Below are the code and all the weights of a small trained network. Each question names an input and a class and asks about switching units off, where a switched-off unit gives its printed mean instead of its output.

import numpy as np


def w(rows, s, z=0):
    codes = np.array(rows[::2]) - 128.0
    scale = np.full(codes.shape[1], s)
    scale[-1] = z or s
    return codes * scale


def norm(h):
    return h / np.sqrt((h * h).mean(-1, keepdims=True) + 1e-5)


def f(y):
    return np.maximum(y, 0)


def log_softmax(a):
    a = a - a.max(-1, keepdims=True)
    return a - np.log(np.exp(a).sum(-1, keepdims=True))


def net(x, mask):
    res = np.array(x, float).reshape(1, 7) / 4 @ E
    u = 0
    for l in range(2):
        y = f(norm(res) @ A[l][:, :-1].T + A[l][:, -1])
        res = res + np.where(mask[u : u + 8], y, B[l][:, -1]) @ B[l][:, :-1]
        u += 8
    return log_softmax(norm(res)[-1] @ U[:, :-1].T + U[:, -1])


A, B = {}, {}
E = w([
[202,188,187],'x0',
[216,58,137],'x1',
[129,128,128],'x2',
[188,204,1],'x3',
[129,127,128],'x4',
[128,129,129],'x5',
[130,130,128],'x6',
],0.0066)
A[0] = w([
[162,153,148,29],'0.n1',
[117,131,173,93],'0.n2',
[61,149,168,62],'0.n3',
[61,254,131,28],'0.n4',
[93,193,122,114],'0.n5',
[90,103,156,157],'0.n6',
[180,187,173,2],'0.n7',
[133,211,74,173],'0.n8',
],0.0089,0.0036)
B[0] = w([
[120,131,200,139],'0.n1',
[73,111,144,168],'0.n2',
[146,128,117,180],'0.n3',
[22,248,43,209],'0.n4',
[35,161,131,186],'0.n5',
[114,192,142,201],'0.n6',
[216,254,243,168],'0.n7',
[99,130,197,252],'0.n8',
],0.0056,0.0038)
A[1] = w([
[67,149,155,253],'1.n1',
[175,184,30,99],'1.n2',
[152,174,57,88],'1.n3',
[190,75,117,85],'1.n4',
[194,198,150,84],'1.n5',
[63,24,2,140],'1.n6',
[205,122,142,106],'1.n7',
[184,59,111,74],'1.n8',
],0.016,0.0036)
B[1] = w([
[182,86,61,253],'1.n1',
[135,24,165,218],'1.n2',
[118,51,153,192],'1.n3',
[32,146,25,183],'1.n4',
[124,160,159,210],'1.n5',
[171,227,212,238],'1.n6',
[93,162,102,196],'1.n7',
[81,170,6,182],'1.n8',
],0.012,0.0075)
U = w([
[84,162,40,139],'0',
[167,178,174,245],'1',
[152,5,154,6],'2',
],0.018,0.0017)

Each question gives the input, the list of numbers given to net, and the class t.
The units are the neurons (one row each of A and B). Each row of codes is followed by its name. A weight is (code - 128) times the scale printed after its matrix; where a second scale follows, it is the last column's (A, B and U).
mask holds one flag per neuron, layer by layer. A switched-off neuron (its flag False) gives its mean, the last column of its row in B, instead of its output. The means were averaged over made-up inputs and are rounded, as every weight is.
A unit's drop is (log p(t) with every unit on - log p(t) with that unit switched off) / (log p(t) with every unit on - log p(t) with every unit switched off).
The circuit of an input: a set's keep is (log p(t) with only the set's units on - log p(t) with every unit switched off) / (log p(t) with every unit on - log p(t) with every unit switched off). Starting from the 12 units with the biggest drops (on a tie, the unit counted first), units are removed one at a time, each time the one whose removal leaves the highest keep (on an exact tie, the one counted first), for as long as the keep stays at least 0.8.
units of the circuit, in order: the units of the circuit, biggest drop first
unit that matters most: the unit with the biggest drop
top k neurons: the k neurons with the biggest drops, biggest first
k most important neurons of layer l: the k neurons of layer l with the biggest drops, biggest first
drop when u is switched off: that unit's drop, to one decimal
input [-8,5,-8,-7,5,5,8], class 1: unit that matters most : 1.n6
input [-3,-6,7,8,5,2,0], class 2: units of the circuit, in order : 1.n2; 1.n3
input [0,-5,3,-7,-2,-4,6], class 2: top 2 neurons : 1.n8; 1.n6
input [-8,-1,1,-8,6,1,3], class 1: 2 most important neurons of layer 0 : 0.n8; 0.n7
input [7,7,-2,7,-4,0,-8], class 0: units of the circuit, in order : 1.n7; 1.n6
input [8,8,4,6,-3,0,2], class 0: units of the circuit, in order : 1.n6; 1.n7
input [8,8,4,-6,7,-6,-6], class 0: 2 most important neurons of layer 1 : 1.n4; 1.n7
input [6,6,-8,1,2,7,8], class 0: units of the circuit, in order : 1.n6; 1.n7
input [4,-4,5,-3,-5,-1,6], class 0: 3 most important neurons of layer 1 : 1.n6; 1.n1; 1.n2
input [-1,-2,0,-4,-5,-3,2], class 2: units of the circuit, in order : 1.n4; 1.n6
input [-5,5,5,-3,-7,5,3], class 0: top 4 neurons : 1.n8; 0.n4; 1.n4; 0.n5
input [7,-7,-6,-8,2,-3,-6], class 2: top 3 neurons : 1.n8; 1.n6; 1.n4
input [3,1,-7,5,8,1,-7], class 2: top 2 neurons : 1.n2; 1.n6
input [-8,2,6,5,3,4,-6], class 1: units of the circuit, in order : 1.n6
input [-8,5,-2,8,1,3,6], class 1: 2 most important neurons of layer 1 : 1.n6; 1.n1
input [-6,-3,-8,6,6,-3,-7], class 1: top 2 neurons : 1.n6; 0.n7
input [-2,-1,2,-1,-5,-4,-1], class 1: top 2 neurons : 0.n7; 0.n8
input [-4,1,-2,7,-8,-2,4], class 2: 2 most important neurons of layer 1 : 1.n2; 1.n3
input [6,0,-8,-7,-7,6,1], class 2: 4 most important neurons of layer 1 : 1.n6; 1.n1; 1.n5; 1.n7
input [5,5,-5,-5,1,7,-5], class 0: 2 most important neurons of layer 1 : 1.n2; 1.n6
input [-8,0,5,-3,3,3,-5], class 1: most important neuron of layer 1 : 1.n6
input [-8,-3,-2,0,-6,8,-5], class 1: drop when 1.n6 is switched off : 1.0
input [0,-3,6,4,6,-5,5], class 2: drop when 1.n3 is switched off : 0.1
input [-6,5,3,0,3,-7,-6], class 1: drop when 0.n4 is switched off : -0.1
input [-7,4,-8,0,-7,-8,-2], class 1: drop when 1.n6 is switched off : 1.0
